Below are the code and all the weights of a small trained network. Each question names an input and a class and asks about switching units off, where a switched-off unit gives its printed mean instead of its output.

import numpy as np


def w(rows, s, z=0):
    codes = np.array(rows[::2]) - 128.0
    scale = np.full(codes.shape[1], s)
    scale[-1] = z or s
    return codes * scale


def f(y):
    return np.maximum(y, 0)


def log_softmax(a):
    a = a - a.max(-1, keepdims=True)
    return a - np.log(np.exp(a).sum(-1, keepdims=True))


def net(x, mask):
    res = np.array(x, float).reshape(1, 2) / 4 @ E
    y = f(res @ A[0][:, :-1].T + A[0][:, -1])
    res = res + np.where(mask, y, B[0][:, -1]) @ B[0][:, :-1]
    return log_softmax(res[-1] @ U[:, :-1].T + U[:, -1])


A, B = {}, {}
E = w([
[155,246,88,84,58,31,120,167,182],'x0',
[94,40,94,31,135,114,151,66,201],'x1',
],0.013)
A[0] = w([
[115,163,206,216,103,148,98,203,55,79],'n0',
[182,183,113,177,58,106,92,192,98,105],'n1',
[199,169,178,136,122,176,128,190,106,90],'n2',
[197,216,72,88,69,46,87,176,193,136],'n3',
[105,173,186,172,133,120,62,174,91,148],'n4',
[147,201,116,193,102,176,104,150,70,78],'n5',
[81,91,103,79,125,163,112,123,200,143],'n6',
[65,31,231,195,169,234,116,92,68,109],'n7',
[125,110,62,131,103,199,80,101,127,249],'n8',
[209,144,154,235,130,163,102,142,227,232],'n9',
[154,78,158,167,255,207,166,59,51,82],'n10',
[64,101,75,44,127,125,189,63,223,54],'n11',
[242,158,175,210,160,170,123,162,124,174],'n12',
],0.0072,0.011)
B[0] = w([
[120,92,62,58,179,190,126,96,191,191],'n0',
[159,118,87,106,142,193,144,126,115,186],'n1',
[114,111,46,82,181,240,91,98,172,161],'n2',
[203,180,131,191,52,192,210,167,51,228],'n3',
[174,62,120,78,118,189,148,140,134,185],'n4',
[95,132,45,59,162,201,80,122,255,174],'n5',
[162,101,155,80,204,94,66,135,129,188],'n6',
[183,219,82,172,61,212,193,124,109,249],'n7',
[181,35,252,152,137,65,208,215,94,216],'n8',
[123,51,248,147,151,110,112,170,87,203],'n9',
[172,222,60,127,86,191,169,103,108,219],'n10',
[211,105,35,84,189,179,143,101,218,197],'n11',
[186,65,153,90,163,139,113,181,132,204],'n12',
],0.0086,0.016)
U = w([
[137,195,95,151,56,148,193,131,112,99],'0',
[131,80,83,57,205,143,123,126,166,92],'1',
[128,59,253,150,130,104,154,156,99,254],'2',
[105,126,108,150,138,112,84,135,140,95],'3',
[87,154,129,95,132,140,107,115,127,105],'4',
[107,135,140,147,118,109,111,110,117,89],'5',
[117,145,127,153,134,123,110,110,128,97],'6',
[86,125,127,131,111,87,92,111,98,85],'7',
],0.015,0.0075)

Each question gives the input, the list of numbers given to net, and the class t.
The units are the neurons (one row each of A and B). Each row of codes is followed by its name. A weight is (code - 128) times the scale printed after its matrix; where a second scale follows, it is the last column's (A, B and U).
mask holds one flag per neuron, in row order. A switched-off neuron (its flag False) gives its mean, the last column of its row in B, instead of its output. The means were averaged over made-up inputs and are rounded, as every weight is.
A unit's drop is (log p(t) with every unit on - log p(t) with that unit switched off) / (log p(t) with every unit on - log p(t) with every unit switched off).
The circuit of an input: a set's keep is (log p(t) with only the set's units on - log p(t) with every unit switched off) / (log p(t) with every unit on - log p(t) with every unit switched off). Starting from the 12 units with the biggest drops (on a tie, the unit counted first), units are removed one at a time, each time the one whose removal leaves the highest keep (on an exact tie, the one counted first), for as long as the keep stays at least 0.8.
circuit, biggest first: the units of the circuit, biggest drop first
k most important neurons: the k neurons with the biggest drops, biggest first
drop of u: that unit's drop, to one decimal
input [-5,2], class 0: 2 most important neurons => n7, n10
input [-5,1], class 0: circuit, biggest first => n7
input [3,-2], class 2: circuit, biggest first => n7, n11
input [-1,-4], class 1: 2 most important neurons => n3, n0
input [2,-2], class 2: 2 most important neurons => n7, n10
input [-4,2], class 0: drop of n7 => 0.5
input [-3,0], class 2: drop of n3 => 0.4
input [-5,-1], class 0: drop of n10 => 0.4
input [-6,-5], class 0: drop of n7 => 7.3
input [-5,-7], class 1: 2 most important neurons => n0, n3
